Here are made-up objects, facts about them, and rows of numbers that follow some of those facts. Name the object behind each unnamed row.

Some facts about the objects:
rutom: refers to; grifek: points at; ledro: belongs to class; modren: is of sort
tride rutom: kluror groklu kligis skosti
bulo rutom: floflis tuzi gaplogol
benel rutom: guke skosti
drukler rutom: pogem bivir
truzes rutom: rudum flite lubro tesus nastur troze girol
mogre rutom: guke dedivim skosti
drofla rutom: defa fepatror
klodruk rutom: fopi klutik klivu
takiri rutom: pesa
zastik rutom: florol
ludror rutom: vuflus fledobras vopla trudratruk
skavan rutom: bridron tagra klistakli surur davu klato mebe
plugak rutom: voklik natre klustarus
grezastil rutom: takebuk kolun
faval rutom: nefaklar vaser pigrem
pofla rutom: nefaklar skinaplan kudan
poflobe rutom: tege vanu klofa tevogil klustarus
flividren rutom: nefaklar bridron skepal plebo
nabran rutom: bimis ladi
zubrer rutom: tege greguk rugur mebe
sekan rutom: pugibran
rodruko rutom: mopir tesus fluvun brenar
fezigul rutom: skamok betu bresil
vistir rutom: pleba kolun plebo
stono rutom: lobrete tesus
babra rutom: flivo lobrete flemo mebe plurople
tristi rutom: flifle raplem
fava rutom: kledir florol tuson
geskis rutom: mopir
floda rutom: trudratruk
bolatam rutom: pliskis
tustom rutom: vaser
sani rutom: skosti
dulin rutom: klustarus trista stiklos skofudre
vaske rutom: gabrar davu
ferozas rutom: tutis
teske rutom: doza dorasto trista
zefer rutom: defa brodra
klogabra rutom: pebe zogris
kipo rutom: vatril triku rugur vogen deplor
drasta rutom: pliskis tribrol vanu vogen bokluk
drigro rutom: raskon pugibran gaskas
tresko rutom: vuflus klofa plurople
flagrar rutom: masko klofa tuson
flogor rutom: bimis
nodram rutom: laten flivo fopi trugrun gaskas dramam
klunis rutom: klato brodra dramam
grekal rutom: pleba renen
nevo grifek [pebe trudratruk]
fopi grifek [skamok ribel]
bufos grifek [fopi vaser raplem lugruflam]
tride grifek [flite kosun]
fepatror grifek [druzom tagra tesus]
drukler grifek [flite fazul renen]
bresil grifek [fepatror]
trugrun grifek [vefar]
raplem grifek [lugruflam]
brodra grifek [nevo bufos]
gaskas grifek [trugrun tedun]
deplor grifek [vefar]
drofla grifek [nevo trudratruk]
grustiflim grifek [tristi]
tesus grifek [duklum]
zastik grifek [duklum]
gaplogol grifek [fava drofla]
nefaklar grifek [flividren]
gasur grifek [lugruflam]
ziflal grifek [druzom duklum]
tutis grifek [tride]
bota grifek [vogrur]
sofovik grifek [kledir vubin]
grezastil grifek [seston deplor]
rebror grifek [tustom gaskas]
vefar grifek [nevo]
ribel grifek [latas duklum]
vanu grifek [deplor brodra]
skamok grifek [druzom kofu]
flividren grifek [greguk vubin bota]
vaser grifek [kosun fluvun]
tege grifek [gasur renen]
vubin grifek [skamok]
duklum grifek [drofla]
pleba grifek [nastur duklum]
goflu grifek [vogrur]
zusen grifek [vaser]
fezigul grifek [drotron grustiflim pleba zefer]
renen grifek [tedun]
takebuk grifek [fopi kofu vogrur]
klato grifek [bresil]
vistir grifek [fipan]
greguk grifek [tutis lugruflam]
rudum grifek [bridron latas]
plala grifek [drodru latas]
drotron grifek [kofu]
tristi grifek [tesus lugruflam]
fava grifek [vefar]
tedun grifek [kosun vaser ziflal]
kofu grifek [druzom drofla trudratruk]
kosun grifek [fazul trudratruk]
defa grifek [kofu]
kuber grifek [pleba vubin drukler]
tustom grifek [pebe fluvun]
pogem grifek [nevo drotron flite tedun tamom]
tuzi grifek [drodru pleba vanu]
ferozas grifek [fluvun tedun]
tagra grifek [fazul kosun]
klivu grifek [zusen]
drodru grifek [flite florol]
zefer grifek [trudratruk]
voklik grifek [tutis tride]
meflan grifek [bridron zefer bufos]
fipan grifek [gaplogol]
bridron grifek [duklum]
tresko grifek [fipan bresil flite latas drukler]
lugruflam grifek [kofu]
grekal grifek [voklik gaskas]
fazul grifek [nevo]
{nevo bufos stiklos pigrem truzes fluvun bresil flemo plurople florol mogre raplem brodra bivir deplor girol plebo trudratruk tevogil tesus ludror vopla troze gaplogol nefaklar rido ziflal rugur tutis tuson grezastil raskon kligis rebror faval pofla vuflus ribel poflobe vanu klutik skamok flividren vaser nabran pliskis betu sekan rodruko vubin floflis lekler skinaplan dorasto pleba goflu seston gabrar trista bokluk takebuk klato vistir stono zubu greguk davu rudum babra plala tristi tedun geskis kofu floda kosun defa kuber vogrur vatril lubro bolatam pogem sani tuzi mebe feve dipir vaske ferozas tagra klivu drodru teske zefer vogen flifle voklik meflan latas kudan dedivim klogabra kipo drasta drigro flagrar flogor nodram flite} ledro a
{fopi tride fepatror bulo benel zogris drukler trugrun tamom gaskas masko skofudre drofla pugibran grustiflim klodruk takiri mopir zastik klagis skepal skavan gasur plugak natre bota sofovik ladi surur vefar pebe ridrim tege kedam zubrer guke duklum klofa kluror zusen fezigul renen dramam triku drotron fava flilun klistakli skosti tribrol tustom laten dulin zuze kolun groklu fledobras flivo nastur kledir bimis lobrete druskufluk fipan doza bridron brenar tresko droplufek lugruflam klunis pesa grekal druzom klustarus fazul} ledro b
{nevo drukler flemo florol tamom brodra skofudre deplor drofla plebo zastik gaplogol nefaklar rido gasur plugak natre tutis bota tuson raskon ladi vefar pebe vanu skamok flividren nabran zubrer guke floflis duklum klofa kluror pleba goflu seston zusen fezigul renen vistir stono zubu geskis floda skosti tribrol vogrur bolatam tustom mebe feve dipir flivo nastur vogen druskufluk meflan fipan doza bridron brenar kudan dedivim klogabra kipo drigro flagrar klunis flite pesa grekal druzom klustarus} modren 625
{fopi zogris pigrem fluvun raplem bivir trudratruk tevogil mopir klagis ziflal rugur surur pofla tege dorasto gabrar triku babra fava tedun laten sani kolun vaske drodru bimis droplufek fazul} modren 499
{bufos truzes trugrun gaskas vopla sofovik grezastil kedam vubin tristi kosun dulin zefer flifle tresko flogor nodram} modren 35
{tride fepatror stiklos bresil plurople mogre masko girol grustiflim klodruk tesus takiri ludror troze skepal skavan rebror ribel poflobe klutik pliskis betu sekan skinaplan trista takebuk greguk davu rudum plala drotron flilun kofu klistakli defa vatril pogem tuzi zuze fledobras ferozas klivu teske kledir lobrete lugruflam} modren 589
{bulo vuflus ridrim lekler klato lubro voklik drasta} modren 90
{benel pugibran kligis faval vaser rodruko bokluk dramam kuber groklu tagra latas} modren 850

Known rows:
tride: [ 36  28  31 -24  -3   1   4   6 -13 -12   2  -3   7  -3 -12   7   9  24
 -21  12   7   2 -13 -15 -27  -8  -6  -6   4   6   4  14 -16]
davu: [ 16  15   3  -4  -2   6   3  -5  -8 -25  -2  -1  10  -8   1   0  -6  17
   3 -21   8  -7  -6 -15   3   0 -22  15   1   6 -25   8  -8]
zuze: [ 25  29  30 -10  -5   4   2   4  -8 -31   1   4  11  -7  -3   1   2  15
   2  -6   5   1   3 -22  -6   0  -9   5  -6   8 -31   7  -8]
zogris: [ 24  26   6  -8  -2   4   2   5  -8 -37  -3   3  13  -8  -2   2  -4  11
   3 -11   3   9  15 -26  -6  -1 -11   7  -1  10 -18   7  -5]
droplufek: [ 23  30   9 -11  -3   4   2   4  -8 -33  -2   3  12  -6  -4   1  -2  13
  -4 -10   3  11  10 -27  -6  -3 -11   8  -3   9 -25   5  -6]
flivo: [ 20  24   6  -3  -5   5  -1  -2 -10 -37  -6   6  12 -14  -1   1   2  22
  -1 -11  12   2  10 -10   6  -3 -17  17  -4   8 -21   5  -7]
mogre: [ 24  27  22 -20  -4   4   6   8  -5 -17   6  -5  11  -2  -1  -4   6  11
  -5  -2  -1   0  -9 -22 -11   0 -10   3  -9   5 -37   3  -7]
fazul: [ 34  22 -23 -20   6   1  -1  -9 -14 -44  -4  -1   3   5 -10   8  12  26
 -24   2   9   6  -5  -8 -32  -8 -10   2  13  10  24  17 -20]
pebe: [ 20  25  17  -7  -2   3   3  -1  -9 -39   0   5  11  -8   2   3   1  16
   5  -6   7   0   6 -22  -8   1  -9   5  -6   7 -20   6  -6]
trugrun: [ 31  17 -13 -14   2   3   0  -6 -15 -35  -7   0   8 -10  -5   8   8  28
 -23  -4  19   6   7   1 -15  -9 -17  12  11   8  19  12 -15]
kolun: [ 20  21  16  -6   0   4   4   0  -9 -40  -3   2  12  -7  -4   3  -8  10
   6 -23   6   5  10 -32  -5  -6 -16   6   4   7 -21   6  -5]
tresko: [ 25  42   0 -24  -6   1  -3   4 -13  -3  -4  -2  10  -8  -9   4   3  24
 -36   4  15  14  10  -1 -14  -1 -17   8   0  10  12  14 -15]
flividren: [ 23  20  23 -21  -4   4   7   6  -9  16   2 -12  10  -8 -10   2  -2  26
 -29  -9  15   0 -23 -14  -8 -15 -24   1   9  -1  -1  12 -12]
tuzi: [ 28  12  19 -15  -6   3   3   1 -10  -7  -3  -4  12 -14   1   5  -3  24
  -2  -7   9  -5  -4  -7 -21  12 -18  10   6   5   7  10 -12]
tutis: [ 21  11  14 -13  -5   4   4  -2 -12   0  -3  -5  12 -14   0   4  -1  28
  -7   5  10  -3  -3  -6 -16   8 -15   3   7   4  22  16  -7]
skosti: [ 20  17  33  -3  -3   2   5   0 -10 -45  -1   6  13 -13   6   4  -3  15
  19 -10   6  -1  13 -28 -12   9  -8   1  -4   6 -23   6  -3]
kligis: [ 19  20   6 -11  -1   2   8   1  -7 -30   0  -3  13  -7   9   0  -2   9
  11 -10   4   3  11 -22 -10   6 -11   4  -4   4 -18   4  -3]
vistir: [ 22  22  26 -24  -4   4   7   4  -9   6   2 -10  10  -5  -7   2  -1  23
 -24 -10  14   0 -18 -14 -14 -10 -20   1   4   0  -5   9 -13]
drofla: [ 32  27   1 -27   3   0   0  -3 -15 -30  -1  -2   4   0 -10   7  13  28
 -34   1  16   1 -16  -1 -28 -13 -14   1   7   7   8  11 -23]
flagrar: [  7  39  -1 -18  -6   2   1   1  -4  -8   2  -2   9  -1  -1  -5   3  15
 -16   0   2   7  -3 -13  -4   4 -13   8 -12   9 -26  10  -9]

Rows to name:
No name comes twice in this set of rows, the named rows included.
[ 18  30   9 -20   0   3   8   4  -7 -15   3  -8  10   1  -1  -4   0   8
 -12 -19   7   6  -7 -26   0 -14 -20   5  -5   2 -34   4  -8]  faval
[  3  45 -12 -21  -7   2   1   4  -1  -6   2  -2  10   7  -3  -6  -1  14
 -25  -6   0  14  -1 -17  -4   2 -11   6  -9   9 -22  12 -10]  drasta
[ 23  24  21  -9  -2   2   5   5 -10 -39  -1   3  13  -9   5   2  -1   9
  10 -10   6   7  21 -27  -9   2  -9   1  -5   6 -18   5  -3]  groklu
[ 19  28  33 -10  -7   3   3   7  -9 -25   0   3  14 -12  -2   1  -3  17
  -1  -4   8   5   8 -21  -5  -2 -12   2  -7   6 -24   5  -5]  druzom
[ 31  17  47 -12  -9   4   0   8 -15  -8  -6   0  14 -22  -7   7  -8  29
  -8  -5  15  -1   4 -10 -15   7 -18   7  10   5   7  12 -10]  fepatror
[ 23   5  46  -7 -13   6   9   7 -12  37  -3  -8  18 -25  -2   5 -10  32
  -8  16  10   0   3 -11  -6  13 -13  -4  12   2  35  22   1]  skamok
[ 25  18  23 -19  -7   4   3   4 -11  -3  -2  -5  12 -12  -3   3  -3  25
 -11  -5  10  -2  -6  -7 -20   9 -20  10   4   5   3   9 -13]  plala
[ 25  23  12 -24   0   2   6   3 -10   0   0  -9  10  -3  -4   2   0  19
 -23  -7  13   6  -5 -13 -15  -6 -18   2   5   1   5   9 -12]  grezastil
[ 11  48  18 -18  -7   2   0   3  -7 -18   2   3   9   0  -4  -2  -1  14
 -14   1   4   9   3 -20  -5  -1  -9   2 -11  10 -31  11 -10]  plugak
[ 24  26   6 -18  -2   4   6   7  -4 -20   3  -4  13  -2  -1  -3   0  10
  -3 -12  -3  10   4 -27 -11   0 -12   4  -5   5 -27   3  -5]  sani
[ 25  14 -12  -9  -6   6   2   4  -6 -40  -2   0  17 -13   8  -3  11  21
   3  -1   4   5  14 -11  -6   7  -9  17  -9   6  -9   0  -1]  lubro
[ 17  38   4 -19  -6   4   1   6  -4  -8   3  -3  10  -2  -2  -5   4  15
 -14  -2   0   1  -8 -12  -3   0 -13  10 -11   8 -33   8 -11]  ludror
[ 28  27  35 -20  -4   3   4   7 -12  -6   0  -3  10  -8 -11   5   1  25
 -21  -2  14   4 -11 -17 -15 -11 -15  -3   4   3  -1  11 -13]  grekal
[  9  19 -13  -2  -3   6   0  -9  -9 -26  -4   1  10 -10   4  -1  -5  20
   1 -16  11  -3   1  -7   6   7 -23  18  -3   8 -18  10  -8]  mebe

Now the same objects, written a new way:
Known rows:
tutis: [ 17 -25 -43   9  -9 -10  16 -19   4  -6  33  -6 -35  -7 -29   1  41  -5
  20   1 -36 -11  -2 -26  -1   1  23  10 -18  24  -3  22 -28   6 -15  -4
  19  13  37 -21  -3  36  15   6  18  49   7 -52   3 -14 -29  -8   4]
flilun: [  5  15  -1  -8 -18  -5  -6   5  -3 -13  -6  -9  13  13   0 -15   3  -4
   3   6  -1  13  -1   8  -5  -3   1  -9  -7  -1   2   2  15 -22   3   8
  -1  15   9  -2   0   1 -14   3  -8   4 -15  10   5  -9   2  -4   1]
trista: [-12   7   3 -13  -6   3  11 -14 -15 -17   2  -4   4   9  -2   0  -5 -12
 -11  -4   2  18   1  -6  -6   0   5   1  -8   4   4   9   6 -10 -14   5
   5   1  12  10  -2   7   4  -3  -1   0 -10   2   7  -1   2  -3   7]
surur: [ 16  20  -2  -3 -15  -7   9  -8 -26 -10  17   5  12   8  14  -9 -16 -16
   5  12   7   8   8   6   5   2   4   0   9   5 -10  -2  21 -15   1   5
  13  -1  16   0   1  -3   0   6  -2   2  -7   0  -8  -2   0   3   2]
flagrar: [-13  -8  29   1  -6  -7   3  14 -15  14   1  -1  -8  11   1   2 -12   6
  10   6  -4  18   1  -3  -5   4 -16  -5 -21  26   0  -1  -1  12 -12   0
   2  -6  10  -2  -8  -5  19  -4   5  11  -3  -3   7  -3  -4   4   5]
zubu: [-17  -1  15 -13 -11  -7   5   5  -2  -2  -5  -8  -8  12   2   4   1  -5
  -5  -3   1  18   2  -4 -13   1  -2   2 -14  11   8   4  -4  -5 -13   0
  -4   3   7   4  -5   5   7  -3   1   5  -7  13   6  -8  -1  -2   9]
nevo: [ 41  -7  -9   6   1   9  16  19 -13   7  13  -3 -11  -5  -2   7  -3 -14
  10  10   5  -7   3 -11   1 -16 -18  -6 -10  19  21   0 -15  23  -8 -10
  11  -9   3  17 -11   6  29 -20  20  -2   7 -12   9  -3 -19  11  -8]
klutik: [-15   7   3 -15  -9   1   9 -13 -12 -20  -3  -8   3  11  -2  -1  -5 -15
 -12  -6   0  20   3 -10  -8  -1   7   1  -9   1   3  10   6 -11 -15   6
   4   4  11  13  -1  10   2  -3  -3   2 -12   7   9   0   5  -3   6]
sani: [-10   8  37   3  -5 -12   2  21 -18  13   2  -5  -8  16  -1   4 -17   3
  14   8  -7  11   3   1  -4   0 -21 -11 -23  18 -10   0  -1  11  -5   2
   3 -11  16 -10  -6  -7  21   0   9  15 -10  -5  11   7  -5  -1   0]
fluvun: [  2  11  14   0  -3  -1  22 -12 -36  -2  22   5   2   7   8   5 -24 -20
   1   6   0   7  10  -5   5   1   1   2  -3  17 -12   2  11   8 -12   1
  14 -17  17   4  -2  -1  22   2   6   6  -5 -16   2   6  -7   5   3]
vatril: [-15   9   4 -15  -5   3  10 -13 -13 -18  -2  -8   3  10   0   1  -1 -14
 -15  -8   0  17   3  -6 -10  -3   6   1 -10   0   7  11   4 -12 -13   4
   4   3  11  10   0   9   3  -3  -3   1 -12   7   8  -3   3  -4   7]
drasta: [-11  -3  26  -4  -8  -6  -1  13 -13   3  -3  -4  -4  11  -9  -3  -5   6
   5   0  -7  18   2  -2  -7  -2 -10 -12 -19  20  -1   5   2   9 -11  -1
  -1  -2  10   3  -9  -1  13  -3   0  10  -8  -4  13   0   0   1   2]
dorasto: [ -9  13  10 -10  -5  -4  19 -10 -22  -9  11  -4   2  10   6   4 -14 -20
  -5   1   1  10   8  -5  -5   1   5   3  -6   4  -6   5   6  -3 -12   3
  10  -6  12   6   1   5  13   1   4   4  -8  -3   2   0  -2   0   6]
klustarus: [  5  12 -11 -17 -22  -6   0  -7   2 -17  -5  -8   8  14  11  -7   7 -17
  -6   0  13  18   2   3 -12   2   7  12   3  -7  13   0   8 -33   1   6
  -6  15   5   7   3   9 -18  -1  -6  -5 -10  27  -7 -14   4   1   9]
fazul: [ 62  16 -20   7 -11   2  12  17  -8   3  13  -5   1  -2   3  -6  -1 -19
  19  18  11 -17   7  -2   4 -22 -10 -13   4   4  10  -3  -1   2  11  -3
  10   3   7  10  -6   0   8  -9  16  -1   3  -9   4  -5 -21   6 -16]
bolatam: [-14  -5  27  -4 -10 -10   0  16  -4  10  -3  -5  -7  13  -1   6  -8   4
   5   3  -4  16   2   0 -10   2 -13  -4 -20  20   5  -1  -3   6 -10   1
  -3  -1   6  -4  -6   0  13  -4   4   9  -6   6   6  -2  -3   1   5]
fledobras: [ 12  17  -9  -5 -15   0   2 -11 -17 -21   4  -1  18   8   8 -15  -7  -9
  -3   7   7  16   3   4   1  -1   7  -2   3  -1  -3   1  21 -22   0   9
   4   7  12   5   0   3  -9   2  -8   0 -13   6  -1  -5   3  -1   5]
tege: [ 35  14 -25  -5  -6  -4   4 -12 -10 -13  21 -13   5  -1  12  -1  -3 -18
   4  10  15  -5  17   1   5 -12   1  -5   2 -24   0   2  11 -11   4   4
  15   2   5  -2   7   5   3  -1   8   5   1  -7 -11  -1  -6   0  -6]
kosun: [ 17   4 -25 -17 -12  -1   0  17  27  -8 -16 -31 -16   4 -10  12  31 -16
  -9 -14  11  -4   4 -15 -29 -24  -6  -1 -13 -21  47  12 -27 -12   1  -5
  -5  21  -4  19   0  19  -2 -20  14  -6   3  20  16 -10  -7  -3 -11]
triku: [ 17  19   0  -1 -13  -6  11  -8 -29 -13  17   5  14   9  17  -9 -18 -16
   6  15   4  10  10   6   6   4   3   3   6   6 -12  -2  20 -13   1   7
  15  -2  14   1   0  -1   1   7  -1   4  -8  -1  -9  -1  -3   4   3]

Rows to name:
No name comes twice in this set of rows, the named rows included.
[ 44  -1 -30  -4  -7   3   0  -5  -4  -9  12 -10   0  -1  13  -2   6 -15
   6   6  18   1  11  -2   4 -10  -4  -3   3 -16  14  -2   4 -11   4   0
  11   2  -2   7   2  10   3  -9   7   1   3   2 -10  -7  -7   4  -5]  renen
[ 65   4 -22   8 -11   7   8  23  -9   5   8  -1   1  -7   3  -7   3 -14
  21  21  13  -6   2  -2   5 -16 -16  -9   3   9  22  -7  -3   4   6  -8
   7   3   2  11  -7   5   8 -15  16  -5   5  -2   2 -10 -19  10 -12]  vefar
[ 41   5 -13   0  -4  -2 -20  24   7  -2  -7 -16  -2   4  -8  -9  11   5
  13  10   8   0  -1   2  -2 -22 -21 -24 -11 -16  10   1   0  -3  12   2
  -4  11   1  -6  -3   5  -2 -12   9   9  -6   0   8  -2  -8  -5 -14]  tride

Now the same objects, written a new way:
Known rows:
takiri: [  4  -2  -6   1   6   8  -6   3   9  -4 -23  -2 -18  16]
drukler: [  1   5 -11  -5   3  13  -6  -1   3  -3 -21  -9  -6  14]
vefar: [ -1  13   1  10   1   8   1  -2   8 -15  -2 -11  -3   3]
fezigul: [  0   4 -16  -9   0  12  -7   2   2  -4 -25  -9  -8  17]
tride: [  4   4 -19  -6   2   9 -12   3   5  -7 -27  -2 -29  22]
grekal: [ -2   7 -16  -9  -5  11  -2   5   4  -7 -25  -9  -2  17]
pigrem: [  8  -1   9   0  -9  -7   1   2  -4  15  12 -11  -8   2]
sofovik: [ 16 -30  12  -4  39  25 -21 -26   2  24   4  18 -33  -3]
fopi: [  2 -14  14  -1   7  10   4   3  12   6  -8  -1  11   1]
klustarus: [ -2 -16  21   6   2   8   9   1  14   2 -18  -8  22  -1]
rudum: [  7 -11  11  -2 -14 -14   6  15   0  16  -8  -7 -13  13]
nevo: [  4   5   5   2 -11  -9   0   3  -6   9   3 -17  -9   6]
vubin: [ 15 -18  13  -1   8   0 -11 -11  -9  27   8  -2 -30  -1]
troze: [ 10 -10  14   5  -9 -13   2   6   0  14   1  -8 -19   7]
stono: [  4  -4   5   5  -9  -3  -7  -4  -8  11 -12 -26 -11   7]
zastik: [ -2  -5  -6  -6  -1  11  -2   5   8  -2 -31 -12   6  16]
zefer: [  5  -1   3   1 -13  -3  -6   2  -7  10 -18 -23 -19  12]
pliskis: [  7 -20  25  10 -10 -13   5   5   3  17  -9 -14  -5   4]
vistir: [  2  12 -10  -6 -20  -8  -3   9 -10   7 -16 -23 -11  17]
dulin: [ -2  -4   0   4   2  16  -9  -6   7  -6 -42 -18  -7  13]

Name these rows:
No name comes twice in this set of rows, the named rows included.
[  5   1  -6  -4 -20 -14  -1  14  -4  11 -21 -15 -18  22]  ferozas
[  4  -2   2   5  -9  -1 -11  -6  -9  10 -26 -29 -21  13]  nodram
[ 17 -30  10  -9  16   2 -15 -15 -12  39  12   1 -23   0]  goflu
[  6   6   8   1 -13 -12   6   6  -4   9  10 -13  -7   1]  gaplogol
[  6  -1   1  -6 -13  -8   1   8  -6  17  -4 -13  -8   9]  meflan
[  7   4   0   0  -7  -5  -5   2  -8  11  -6 -16 -27   9]  flogor
[ -2   2  15   8  -4   7   7   5  14 -10 -17  -9   6   4]  trugrun
[ -4 -20  18  -1  -5   9  11  10  16   7 -33 -10  31   5]  tege
[  9 -30  28   8  -3  -9   0  -2   2  24 -15 -12  -6   5]  greguk
[  6   0   4  -3 -12  -7  -1   4  -5  14   1 -16  -9   6]  ziflal
[  9  -1  10   5 -10 -14   2   7  -1  11   5  -7 -19   7]  tuzi
[  9  -1  11   0 -10  -8   2   4  -4  13   4  -8 -16   5]  flifle
[  0  -9  10  -3   1   7  10   8  12   3 -11  -2  15   5]  bridron
[  5   0   9  -4 -16 -15  13  17  -4  14   2  -8  -2   8]  vaser

